(in the rows, 128 means zero)
Each row is followed by its class number.
[124 129 145 147 137 111 129  92 148 124 113 119 125 153 127 131 136 130
 157 145 104 133 131 128 122 132 131 120 143 137 150 128  93 148 139 139
 142 135 146 106 146 128 127  96] -> 7
[147 106 130 118 108 119 116 131 133 133 132 116 123 116 124 135 136 119
 109 114 117 107 144 116 127 125 114 145 131 124 115 123 147 128 160 134
 137 127 143 139 135 113 130 116] -> 6
[104 187 173 136 124 192 128 132 150 125 164  95 162  95  95 133 131 167
 118 125 152 175 152 122 126 116 131 121 115  64 132 119  82 127  75 154
 131 118 155 171 145 126  98 128] -> 0
[127 115 160 118 164 116 103 131 109 134 137 129 116 150 161 140 133 128
 110 140 149 124 133 130 150 130 139 139 112 121 130 132 155 123 128 132
 130 122 123 101 111 135 113 128] -> 7
[138 134 115 149 133 119 133  92 114 157 179 133 142 170 139 132 162 109
  92 147 113 102 147 111 125 103 154 107  96 133  83 106 192 162 190 114
 133 127 109 149 113  92  99 116] -> 7
[149 111 116 107 118 127 127 136 129 143 146 123 117 108 120 135 125 116
  97 123 137 116 132 113 113 126 127 143 126 119 109 115 155 127 154 116
 141 116 135 141 131 117 133 117] -> 1
[149 109 113 125 113 115 124 118 122 132 134 112 122 123 113 132 142 121
 108 126 127 101 137 119 130 124 122 146 134 132 102 120 145 129 163 127
 131 130 130 137 144 112 134 114] -> 5
[135 126 128 129 106 106 130  91 114 121 120 117 137 154 115 126 138 144
 144 124 128 162 127 131 128 127 131 110 121 145 124 118 105 142 130 128
 142 129 136 102 151 109 128 110] -> 5
[108 131 150 101 147 119 126 148 121 150 138 141 114 134 134 145 129 121
  99 140 132 140 130 126 113 129 146 130 128 129 121 132 167 117 122 141
 130  99 131 121 116 120 116 139] -> 4
[142 129 119 118 112 130 154 102 137 140 117 117 127 123 106 117 145 123
 137 140 126 154 140 128 100 135 149 124 132 137 119 114 127 144 117 128
 144 107 142 134 146 123 125 103] -> 1
[128 112 107 109  93 164 150 208 136 142 136 105 129  67 143 140 131 137
 111 133 137 156 123 152  74 107 128 138 147 112 144  90 166  80 124 157
 134 122 125 143 142 131 126 169] -> 8
[122 114 148 134 113 104 125 116 147 117 104 110 132 142 120 135 128 123
 152 134 109 144 137 136 119 137 126 133 133 147 145 133 102 138 123 142
 125 125 142 106 152 118 128  98] -> 6
[106 140 154 117 158 102 124 149 131 137 143 140 101 144 136 149 135 134
  84 120 125 124 135 118 113 109 156 133 109 142 118 139 162 117 136 122
 136 108 126 128 112 127 109 123] -> 2
[118  75 134 113 108 144 172 136 130 112 119 130 141 176 140  97 105 127
 133 148 145 131 126 145 157 148 173 145 117 184 122 154 104 116 133 180
 106 154  69 120 158 178 153 141] -> 4
[141 107 125 112 115 122 126 127 129 129 131 119 120 121 129 134 137 112
 112 114 122 122 136 113 124 125 113 134 126 133 113 129 158 137 147 132
 135 125 142 133 128 112 130 111] -> 6
[137 116 119 118 120 115 131 127 123 133 134 120 121 120 119 140 136 119
 101 127 132 114 137 116 133 119 126 142 127 130 101 123 160 130 157 125
 132 124 130 144 135 111 125 122] -> 5
[ 92 121 143 130 148  88  57 163 114 151 183 144 139 213 131 144 128  81
  69 166 164  91 158 131 163  80 136 164 127 110 122 132 120 141 129 105
 132 160 100  84  81 154 121 100] -> 6
[149 119 131 114 102 114 168 114 130 187 145 151 117  98 184 148 117 138
 108 127 126 169 146  91 174  95 152 105  64 140  73 165 252 127 179  99
 114 141 118 169 171  74 112 137] -> 5
[114 119 137  92 151 118 117 134 116 111 129 140 112 135 145 127 122 111
 118 139 149 131 122 136 128 113 131 137 138 129 117 137 152 125 108 153
 131 119 132 113 109 127 121 123] -> 6
[111 127 143 136 156 112  97 139 122 135 135 142 116 136 134 145 130 123
 106 132 147 133 134 116 129 111 139 133 127 103 110 129 162 129 135  97
 133 108 132 131 100 125 112 143] -> 7
[146 109 116 115 124 128 138 127 138 136 133 124 120 108 128 134 130 120
 107 122 126 117 137 115 117 132 120 139 121 121 125 124 158 130 152 120
 139 116 135 142 139 121 132 118] -> 1
[ 83 141 163 145 170 168 114 181 162 148 119 147 140 102  80 141 147 137
  94 120 109 174 140 131 105 122 176 128 151  63 139 130 179 147 128  99
 147 135 148 137 136 128 121 140] -> 7
[120 123 128 116 150 129 142 122 122 126 131 135 126 128 150 147 132 128
  97 157 154 138 134 126 126 124 142 129 124 130 149 130 166 108 120 130
 129 114 112 126 138 119 125 141] -> 1
[123 140 132 101 141 135 106 124 104 132 146 132 119 124 109 120 138 141
  90 131 154 118 135 126 134 116 138 129 131 118 110 138 131 108 113 144
 138 126 131 129 128 120 113 120] -> 5
[121 122 135 122 143  97 135 125 149  99 128 119 135 147 129 131 121 118
 143 144 116 135 122 134 108 142 131 135 143 123 155 127 106 144 115 134
 151 119 149 103 141 143 137  99] -> 1
[152 101  99 102  79 155 120 131 121 152  97 102 123 103  88 117 117 134
 156 110 125 178 171 120 125 161 127 133 110 157 119 136  79 146 166 146
  97 157 133 135 155 142 132 105] -> 3
[146  86  92 100  78 204 172  92 116 142 114 100 123 119 142  79 142 127
 136 145 184 138 159 110 188 116 117 103  88 179 134 141 153 104 137 176
 118 172 108 163 118 130 147 118] -> 5
[129 115 124 131 109 111 140  89 139 108 100 110 131 140 130 129 150 123
 156 126  98 156 144 139 118 146 116 124 131 152 147 125 107 152 125 144
 137 119 147 104 150 114 117 101] -> 6
[140  81 140 132 133 139  71  82  64 137  83  98 154 145  68  54 171 132
 145  93 129 107 144 166 153 186 161 117  94 116 115 154  71 122  51 177
 111  80  91  94 106 170 131  85] -> 4
[112 135 132 140 160  89 105 113 130 145 131 139 113 136 142 140 123 132
 129 142 114 146 126 129 136 141 136 127 127 122 144 136 127 126 133 119
 118 114 126 104 114 132 114 124] -> 7
[150 137 121  86  95 206 162  45 103 126 142 110 128 155  91  53 139 139
 166 119 138 158 129 131 109 191 145  97  77 161  74 129  67 166  82 183
 131  81 119 136 117 131 112 108] -> 4
[108 146 137 102 148  91 111 154 119 153 146 136 103 117 151 169 115 123
 117 138 126 143 127 122 120 122 135 143 132 112 128 129 145 115 130 134
 120 110 140 114 113 128 115 135] -> 3
[145 108 109 119 123 111 123 123 123 136 133 115 113 117 119 135 144 119
 109 132 127 118 139 120 132 123 118 145 136 130 112 118 162 125 166 129
 138 131 136 126 137 114 139 117] -> 5
[124 122 111 129 100 125 132  92 133 121 110 100 129 130 100 126 150 137
 156 122 128 153 149 144 115 141 119 130 131 146 126 125  79 145 114 127
 136 118 142 107 167 113 130 105] -> 5
[136 111 135 120 127 114 122 136 122 129 141 122 114 127 135 154 129 111
 113 126 127 109 139 116 127 126 117 136 125 131 118 118 143 129 158 136
 129 122 126 120 138 122 125 126] -> 3
[126 134 126 148 166  39 122 152 115 151 173 147 129 171 142 155 108  81
 102 195 142 142 137 113 143  99 128  75 116  96 139 117 136 107 166 100
 168 131 120  95 101 113 144 123] -> 6
[142 118 122 149 143 104 140  85 132  88 119 134 128 134 112 124 158 131
 157 114 109 128 141 136 119 144 118 117 134 156 148 132  89 140 117 142
 131 115 129 114 160 143 120 109] -> 0
[ 86 143 113  84 106 152 142 163 161 138  78 155 153  71 131 130 103 155
 106 115 135 136 123 119  81 142 162 130 181  82 116 147 123 104 113 109
 114 111 122 178 166  73 126 134] -> 1
[120 120 135 133 111 115 111 110 139 121 135  94 142 130 105 144 124 125
 139 149 126 140 156 133 109 142 133 116 138 144 155 110  90 128 125 149
 127 115 126  93 173 124 130  97] -> 3
[131 132 134 182 200 108 151 126 111  71  99 172 146 157  81  94 168 122
 132 133 141  68 129 151 135 142 123  90 153 110 161 141  93 105 100 140
 142 122 147 144 125 156 136 169] -> 0
[103 129 156 107 152 119 119 158 131 150 151 153 100 129 120 138 133 116
  98 143 139 125 141 117 124 105 135 125 119 116 126 135 140 104 125 134
 153 112 125 117 124 111 122 120] -> 8
[ 92 168 126 192 132 140 156 170 160 205 125 106 160 160  99 121 127 150
 161 136 113 187 113 159 117 126 155 152  89  58 130 109  83 152 107  83
 109 135 129 119  94 152 139 125] -> 7
[117 134 152 125 160 126 102 140 112 126 137 153 110 134 116 125 137 122
 105 141 137 133 126 118 128 109 128 115 126 121 139 140 136 110 110 138
 134 121 126 117 114 125 118 129] -> 8
[135 122 145 136 152 100 121  99 139 121 108  95 117 133 137 123 135 125
 165 141 116 140 140 143 122 142 127 118 123 146 139 133 114 139 124 145
 134 119 146  97 140 136 128  89] -> 7
[134 118 132 135 128 121 126 124 150 144 121 116 116 108 129 138 126 121
 117 131 114 111 140 117 125 124 107 147 142 128 116 120 156 135 172 127
 132 135 146 142 144 114 122 120] -> 7
[135 119 128 139 136 122 117 120 144 142 123 112 115 100 130 141 137 117
 119 127 113 116 143 119 126 124 105 138 138 127 122 121 160 136 166 121
 133 134 142 135 139 111 124 117] -> 7
[135 131 132 148 135 107 132  79 128 120 112 122 121 145 106 116 138 135
 137 133 108 119 142 126 123 130 140  98 124 156 149 133  78 129 137 144
 142 126 120 118 142 127 130  97] -> 2
[134 100 159 121 115 110 103 102 145 126  85 117 134 146 157 113 154 150
 142  90  69 181 157 118 135 170 141 139 104 128 121 167 141 176 117 131
 120 108 120  83 170 145  98  69] -> 2
[111 141 118 122 149 126 125 127  92 143 171 119 152 157  95 140 168 135
  90 141 149 102 164 147 127 136 153 114 104 129 140 132 104 111 110 140
 158 126 103 128 137 144 132 154] -> 5
[155 138  89 185 133 104 124 152 108 145 134  91 139 134 148 154 109 124
 156 143 160 168 131 170 132 117  90 119  67 148 178 116  90 121 109  91
  71 134  99 104 107 167 145 169] -> 8
[114 134 154 144 120 124 113 109 146 100 122 116 134 134 123 133 118 130
 149 127 123 123 130 137 120 116 119 125 145 124 139 124  97 138 108 140
 139 124 145 106 158 130 121 113] -> 3
[137 107  47  71 127 150 147 173  86 118 121 139 125  63  92  94 118 101
 118 128 172 224 109 158  58 146 148  63 158 117 115  74 161 109 111 143
 157  85 109 131  89 143 136 176] -> 1
[129 121 119 118 107 126 145  97 135 123 116 112 124 118 125 115 137 126
 162 140 106 154 147 131 107 151 128 108 133 149 121 137 106 134 131 153
 139 118 146 128 156 109 127 117] -> 4
[139 110 137 158 169 126 122 151 112 117 119 130 135 137 151 153 157  82
 124 194 159 112 153 152 161 112 107 109 162 148 213  82 157  93 180 165
 130 186  94 117 102 128 163 183] -> 0
[ 94 142 133 134 177 156 124 130 116 153 136 153 146 146  54 134 161 129
 108 148 114  98 145 147  88 149 180 115 147  99 161 140  53 121  80 157
 123 102  65 106 158 156 126 115] -> 3
[ 80 137 133 139 134 158 112 188 171 220 125 173 106 134  77 146 139 133
 127 154 129 188 140 115  78 113 154 150 160  46 123  99 166 134 159  80
 139  99 149 130 101 112 145 170] -> 7
[135 115 122 120 121 126 128 132 131 125 138 124 116 105 124 145 123 107
 116 119 124 118 138 117 117 127 116 132 126 135 110 115 155 138 152 124
 128 120 130 130 138 113 118 120] -> 3
[110 161 128 111 159 105 136 129 108 154 143 137 102 131 141 156 143 126
  96 136 153 144 121 133 144 100 134 121 128 123 125 129 150 114 118 134
 124 117 129 126 104 122 129 148] -> 5
[140 124 144 140 127 114 134 106 144 104 109 115 126 133 142 119 144 129
 145 138 123 121 146 131 140 121 115 127 138 156 160 137 110 124 118 144
 134 139 140 116 157 134 137 111] -> 8
[ 79 113 117  77 142 113  94 168 126 207  98 145 124 108 128 149 135 123
 145 118  91 136 154 151 123 131 151 162 146  97 172 136  80 135 122 163
 125 137 103 112  85 159 100  81] -> 7
[144 112 140 114 112 132 140 135 133 142 132 121 112 122 132 134 134 114
 107 117 119 112 133 110 133 131 110 142 128 127 105 128 151 135 160 132
 140 130 151 136 134 111 133 118] -> 4
[115 134 149 108 156 121 149 150 124 146 131 144 107 141 160 154 137 122
 103 141 125 146 132 132 131 133 143 136 115 142 134 143 161 124 133 134
 122 126 126 115 121 125 116 141] -> 4
[145 121  98  98 150  93  47 110  76 149 156 109 117 127  99 139 117 103
 145 147 127 163 150 142 118 170 144 154 120 164 124  94 132 153 163 149
  79 114  89  94  78 149 139 139] -> 3
[140 133 111  65 124 152 110  99 109 129 111 157 132 100 121  43 126 127
 127 143 144 132 125 124 118 139 151 117 184 136  62 137 143 112 106 180
 128 129  90 143 129 109 128 119] -> 6
[ 96 141 149 101 157 112 105 162 129 135 132 136 113 121 127 145 119 124
 103 123 130 144 120 137 113 114 132 146 130 117 133 128 156 117 113 133
 134 118 143 113  92 119 116 123] -> 6
[139 114 130 121 126 114 120 131 121 125 138 120 117 117 134 149 132 113
 108 118 118 108 138 111 129 131 112 135 128 131 117 122 153 130 161 133
 133 128 135 124 142 118 124 123] -> 3
[140 110 129 126 118 135 121 117 127 122 139 129 124 122 111 140 135 114
 116 118 133 112 140 115 125 127 114 138 126 133 111 116 137 137 167 136
 133 134 126 144 141 113 130 126] -> 0
[110 131 143  95 159 126 113 146 106 140 154 147 103 146 124 149 121 134
  87 129 152 132 124 125 122 117 148 137 120 134 147 125 129 117 118 133
 143 125 126 100 106 139 123 129] -> 2
[ 94 176 178 134 162 107 160 110 138 129 144 110 134 182 182 179 116 161
  91 167  99 143 110  97 132 151 188 187  74  98 123 174 163 152  94 135
  91  83 137 155 115 151  76 120] -> 2
[106 134 148 129 125 128 134 111 145  99 127 124 125 129 125 152 145 129
 156 108 115 150 130 129 107 122 125 121 130 131 133 137  95 149 112 142
 139 121 149 128 153 117 117 112] -> 0
[141 133 141 127 122 130 146  99 136 114 135 106 133 139 120 124 141 146
 136 116 109 152 118 122 113 144 143 128 109 124 138 131 117 151 110 134
 141 115 163 120 148 132 126  93] -> 1
[142 107 132 115 114 123 110 137 130 133 136 117 121 115 119 132 131 119
 113 115 121 126 139 113 120 121 118 137 124 118 108 128 145 128 151 131
 137 125 139 133 130 113 129 108] -> 6
[120 106  64 130  97  90 169 156 121 126 152 146 140 146 109 102 101 100
 110 117 174 186 141 132 118 129 136  96  94 163  64 102 147 140 143  55
 134 101 115 126 107 122 123 149] -> 4
[130 139 162 143 137 189 204 135 140 141 105 147 137 116 134 160 195 119
 136 129  81 132 133 117 127 139 151 141 126 112 133 143 138 161 137 157
 104 157 121 189 164  99 102 143] -> 0
[132 145 187 143 165  88  58 155 128 161 165  92 134 131 108 138 154  97
  94 130 117  62 150 133 153  96 138 162 150 108 119 138 126 130  98 135
 138 159 131  93 139 165 143  65] -> 3
[141 107 134 114 118 132 141 140 126 136 134 124 115 116 130 135 128 113
 114 118 126 128 130 116 127 124 112 137 123 134 107 120 164 135 156 133
 134 125 143 138 127 112 129 132] -> 4
[136 118  91  85 129 136 131 119 145 165 116 111 120  91  94 107 129 115
 134 162 105 157 164 120  89 174 132 148 130 133  99 118 174 139 164 156
 129  92  91 142 133 127 129 111] -> 5
[133 117 139 175 187 115 104  89  90 119  70 166 132 161 105  93 168 160
 146 114  94  43 100 129 144 152 154 130 128 108 175 173  51  82 108 159
 102 108  43 137  96 160 161 143] -> 8
[143 145 151 145 162 122 124 117 113 146  94 122 160  89  86  82 147 172
 162 138  62 162 126 135 113 149 178  99 118 112 151 146 128 101 112 211
  82 108  96 165 141 132 118 117] -> 8
[ 66 182 149 170 224  95 179 179 153  67 170 114 160 137  76 156 131 125
  95 130 123  81 112 152 112  81 140 140 119  84 127 138 129 136 100 125
 149 131 169 173 126 137 128 135] -> 5
[116 119 120 137 105  99 150 101 142 112 125 116 128 145 105 131 135 121
 151 140 117 160 133 132 119 120 131 120 133 144 112 127 115 152 130 133
 136 120 156 116 170 108 123 104] -> 5
[108 126 123  97 143 127 117 132 121 155 133 142 101 116 153 146 133 114
 108 138 149 146 135 129 119 115 130 136 141 134 101 121 178 131 142 122
 124 120 132 120 120  97 111 137] -> 7
